Below is a small trained network, with its code and all its weights. Each question gives an input and a class and asks what happens when units are switched off, that is, made to give their printed mean instead of their output.

import numpy as np


def w(rows, s, z=0):
    codes = np.array(rows[::2]) - 128.0
    scale = np.full(codes.shape[1], s)
    scale[-1] = z or s
    return codes * scale


def norm(h):
    return h / np.sqrt((h * h).mean(-1, keepdims=True) + 1e-5)


def f(y):
    return np.maximum(y, 0)


def log_softmax(a):
    a = a - a.max(-1, keepdims=True)
    return a - np.log(np.exp(a).sum(-1, keepdims=True))


def net(x, mask):
    res = np.array(x, float).reshape(1, 4) / 4 @ E
    u = 0
    for l in range(4):
        y = f(norm(res) @ A[l][:, :-1].T + A[l][:, -1])
        res = res + np.where(mask[u : u + 5], y, B[l][:, -1]) @ B[l][:, :-1]
        u += 5
    return log_softmax(norm(res)[-1] @ U[:, :-1].T + U[:, -1])


A, B = {}, {}
E = w([
[135,141,145,119,110,133],'x0',
[12,98,109,24,97,13],'x1',
[115,253,82,140,215,207],'x2',
[126,127,128,131,125,128],'x3',
],0.0044)
A[0] = w([
[85,86,141,107,82,84,59],'L0N1',
[72,133,114,64,145,99,128],'L0N2',
[100,89,115,163,187,106,183],'L0N3',
[94,175,80,87,138,133,2],'L0N4',
[206,2,183,190,103,141,52],'L0N5',
],0.0078,0.0041)
B[0] = w([
[187,107,96,55,97,197,199],'L0N1',
[78,121,135,110,201,102,210],'L0N2',
[165,163,176,93,75,160,170],'L0N3',
[2,144,89,192,125,128,155],'L0N4',
[131,240,212,152,183,83,253],'L0N5',
],0.0075,0.006)
A[1] = w([
[126,105,96,149,56,255,104],'L1N1',
[149,97,125,147,109,136,251],'L1N2',
[167,45,120,70,126,137,103],'L1N3',
[189,141,41,217,103,236,102],'L1N4',
[48,58,78,116,118,70,136],'L1N5',
],0.0077,0.003)
B[1] = w([
[222,254,81,193,90,173,175],'L1N1',
[101,139,184,109,180,108,165],'L1N2',
[166,65,177,61,102,66,185],'L1N3',
[133,130,48,34,19,143,253],'L1N4',
[209,197,134,148,159,169,233],'L1N5',
],0.0079,0.0045)
A[2] = w([
[122,26,153,78,86,109,91],'L2N1',
[25,142,98,143,255,134,56],'L2N2',
[66,118,52,152,53,153,5],'L2N3',
[104,175,39,129,143,106,146],'L2N4',
[151,175,156,122,181,153,193],'L2N5',
],0.009,0.0032)
B[2] = w([
[99,93,73,47,174,127,181],'L2N1',
[2,165,121,145,71,67,195],'L2N2',
[204,94,157,147,202,173,155],'L2N3',
[132,153,121,87,61,123,208],'L2N4',
[119,52,143,149,92,96,255],'L2N5',
],0.0091,0.0065)
A[3] = w([
[191,135,253,213,147,80,78],'L3N1',
[35,162,143,81,101,46,71],'L3N2',
[234,44,162,109,134,111,253],'L3N3',
[101,213,13,45,149,71,15],'L3N4',
[226,151,248,239,144,23,69],'L3N5',
],0.0059,0.0026)
B[3] = w([
[145,216,181,132,191,191,230],'L3N1',
[54,172,60,189,109,116,194],'L3N2',
[98,109,101,123,248,109,225],'L3N3',
[174,115,165,209,141,113,191],'L3N4',
[148,164,254,198,224,196,254],'L3N5',
],0.0085,0.0064)
U = w([
[194,221,240,191,241,185,254],'0',
[236,250,27,132,27,225,254],'1',
[145,48,108,139,61,170,2],'2',
[195,56,74,222,93,99,2],'3',
[146,71,110,169,96,165,2],'4',
[196,54,90,218,89,99,2],'5',
[124,71,87,7,224,55,254],'6',
[2,222,34,161,59,62,254],'7',
],0.009,0.0054)

Each question gives the input, the list of numbers given to net, and the class t.
The units are the neurons (one row each of A and B). Each row of codes is followed by its name. A weight is (code - 128) times the scale printed after its matrix; where a second scale follows, it is the last column's (A, B and U).
mask holds one flag per neuron, layer by layer. A switched-off neuron (its flag False) gives its mean, the last column of its row in B, instead of its output. The means were averaged over made-up inputs and are rounded, as every weight is.
A unit's drop is (log p(t) with every unit on - log p(t) with that unit switched off) / (log p(t) with every unit on - log p(t) with every unit switched off).
The circuit of an input: a set's keep is (log p(t) with only the set's units on - log p(t) with every unit switched off) / (log p(t) with every unit on - log p(t) with every unit switched off). Starting from the 12 units with the biggest drops (on a tie, the unit counted first), units are removed one at a time, each time the one whose removal leaves the highest keep (on an exact tie, the one counted first), for as long as the keep stays at least 0.8.
circuit, biggest first: the units of the circuit, biggest drop first
k most important neurons: the k neurons with the biggest drops, biggest first
top k neurons in layer l: the k neurons of layer l with the biggest drops, biggest first
drop when u is switched off: that unit's drop, to one decimal
input [-2,-7,1,-2], class 1: circuit, biggest first => L1N4, L3N5
input [-7,1,0,-6], class 6: 2 most important neurons => L0N5, L0N3
input [-8,1,-8,5], class 6: circuit, biggest first => L2N1
input [7,-8,1,1], class 1: 3 most important neurons => L1N4, L0N2, L3N5
input [5,1,-6,7], class 6: 3 most important neurons => L0N1, L2N1, L1N5
input [1,-6,1,-2], class 1: 2 most important neurons => L1N4, L0N2
input [0,-1,6,4], class 1: top 2 neurons in layer 0 => L0N5, L0N2
input [-4,6,0,-7], class 6: 3 most important neurons => L0N1, L0N5, L1N3
input [-1,7,1,7], class 7: 2 most important neurons => L0N2, L1N4
input [7,8,0,4], class 6: top 2 neurons in layer 0 => L0N1, L0N5
input [-7,-1,7,0], class 1: 2 most important neurons => L0N5, L0N2
input [-8,5,0,6], class 6: drop when L0N5 is switched off => 2.4
input [7,7,-3,3], class 6: drop when L1N4 is switched off => 0.0
input [7,1,4,7], class 7: drop when L0N1 is switched off => 0.1
input [2,2,-6,-5], class 6: top neuron in layer 0 => L0N1
input [1,-3,2,6], class 1: drop when L0N5 is switched off => 1.2
